Below are the code and all the weights of a small trained network. Each question names an input and a class and asks about switching units off, where a switched-off unit gives its printed mean instead of its output.

import numpy as np


def w(rows, s, z=0):
    codes = np.array(rows[::2]) - 128.0
    scale = np.full(codes.shape[1], s)
    scale[-1] = z or s
    return codes * scale


def f(y):
    return np.maximum(y, 0)


def log_softmax(a):
    a = a - a.max(-1, keepdims=True)
    return a - np.log(np.exp(a).sum(-1, keepdims=True))


def net(x, mask):
    res = np.array(x, float).reshape(1, 8) / 4 @ E
    y = f(res @ A[0][:, :-1].T + A[0][:, -1])
    res = res + np.where(mask, y, B[0][:, -1]) @ B[0][:, :-1]
    return log_softmax(res[-1] @ U[:, :-1].T + U[:, -1])


A, B = {}, {}
E = w([
[148,120,100,150,120,124,151],'x0',
[129,163,47,180,239,133,105],'x1',
[145,130,124,130,136,141,117],'x2',
[92,143,154,104,132,140,93],'x3',
[149,157,100,133,136,167,94],'x4',
[106,72,137,111,139,170,253],'x5',
[109,70,90,58,127,110,87],'x6',
[150,124,111,142,126,131,139],'x7',
],0.011)
A[0] = w([
[126,116,139,118,8,138,116,2],'neuron 1',
[101,127,104,154,218,93,126,54],'neuron 2',
[190,142,141,152,100,20,47,17],'neuron 3',
[165,174,143,159,118,187,132,144],'neuron 4',
[129,169,182,201,117,128,138,26],'neuron 5',
[149,58,55,70,115,144,75,96],'neuron 6',
[142,59,133,107,155,196,172,104],'neuron 7',
[100,77,147,151,147,43,128,150],'neuron 8',
[181,121,164,101,85,161,133,219],'neuron 9',
],0.013,0.0024)
B[0] = w([
[222,108,88,123,191,174,98,227],'neuron 1',
[232,36,123,105,96,180,60,243],'neuron 2',
[7,91,115,151,103,203,215,254],'neuron 3',
[85,118,179,93,120,31,147,205],'neuron 4',
[177,178,131,57,126,66,132,198],'neuron 5',
[157,237,194,113,125,48,170,239],'neuron 6',
[21,147,139,150,85,155,117,239],'neuron 7',
[135,178,145,157,171,66,117,183],'neuron 8',
[166,74,68,203,152,116,78,215],'neuron 9',
],0.011,0.009)
U = w([
[29,142,120,150,88,222,235,101],'0',
[185,114,85,183,209,151,121,88],'1',
[157,254,162,79,116,32,215,61],'2',
[90,169,141,232,214,69,142,255],'3',
],0.008,0.0044)

Each question gives the input, the list of numbers given to net, and the class t.
The units are the neurons (one row each of A and B). Each row of codes is followed by its name. A weight is (code - 128) times the scale printed after its matrix; where a second scale follows, it is the last column's (A, B and U).
mask holds one flag per neuron, in row order. A switched-off neuron (its flag False) gives its mean, the last column of its row in B, instead of its output. The means were averaged over made-up inputs and are rounded, as every weight is.
A unit's drop is (log p(t) with every unit on - log p(t) with that unit switched off) / (log p(t) with every unit on - log p(t) with every unit switched off).
The circuit of an input: a set's keep is (log p(t) with only the set's units on - log p(t) with every unit switched off) / (log p(t) with every unit on - log p(t) with every unit switched off). Starting from all 9 units, units are removed one at a time, each time the one whose removal leaves the highest keep (on an exact tie, the one counted first), for as long as the keep stays at least 0.8.
circuit, biggest first: the units of the circuit, biggest drop first
most important unit: the unit with the biggest drop
k most important neurons: the k neurons with the biggest drops, biggest first
drop when u is switched off: that unit's drop, to one decimal
input [-7,3,1,-8,-4,4,-8,1], class 2: most important unit -> neuron 5
input [2,5,0,7,-5,-4,7,-8], class 2: 2 most important neurons -> neuron 6; neuron 9
input [-3,4,7,0,2,-4,-1,6], class 0: circuit, biggest first -> neuron 3; neuron 9
input [2,-1,-4,6,-1,-7,7,3], class 0: 2 most important neurons -> neuron 3; neuron 5
input [-4,5,4,1,-2,-3,-4,6], class 1: 2 most important neurons -> neuron 2; neuron 6
input [5,-7,2,4,4,1,-7,3], class 1: 3 most important neurons -> neuron 9; neuron 1; neuron 6
input [-4,0,8,6,-3,6,-7,6], class 2: 3 most important neurons -> neuron 3; neuron 5; neuron 4
input [4,8,-1,4,-4,6,-8,-2], class 1: 4 most important neurons -> neuron 2; neuron 6; neuron 3; neuron 8
input [7,-8,-2,2,6,-3,-8,2], class 1: 2 most important neurons -> neuron 1; neuron 9
input [-5,6,-4,5,-2,-3,-8,6], class 2: 3 most important neurons -> neuron 5; neuron 4; neuron 9
input [8,6,-5,3,-4,5,-2,-7], class 1: 3 most important neurons -> neuron 3; neuron 2; neuron 6
input [1,-2,0,-2,4,-8,8,-5], class 0: 2 most important neurons -> neuron 3; neuron 5
input [-2,0,7,-8,-1,0,-4,5], class 2: circuit, biggest first -> neuron 5; neuron 4
input [3,0,-1,6,0,-8,-6,3], class 0: 2 most important neurons -> neuron 3; neuron 6
input [-3,5,3,-6,0,6,-1,-1], class 0: most important unit -> neuron 7
input [0,3,-8,3,7,-7,1,7], class 0: drop when neuron 3 is switched off -> 0.8
input [-5,4,-7,-1,-5,-3,8,4], class 2: drop when neuron 6 is switched off -> 1.1
input [8,7,-5,0,-5,-5,-4,-4], class 1: drop when neuron 1 is switched off -> -0.1
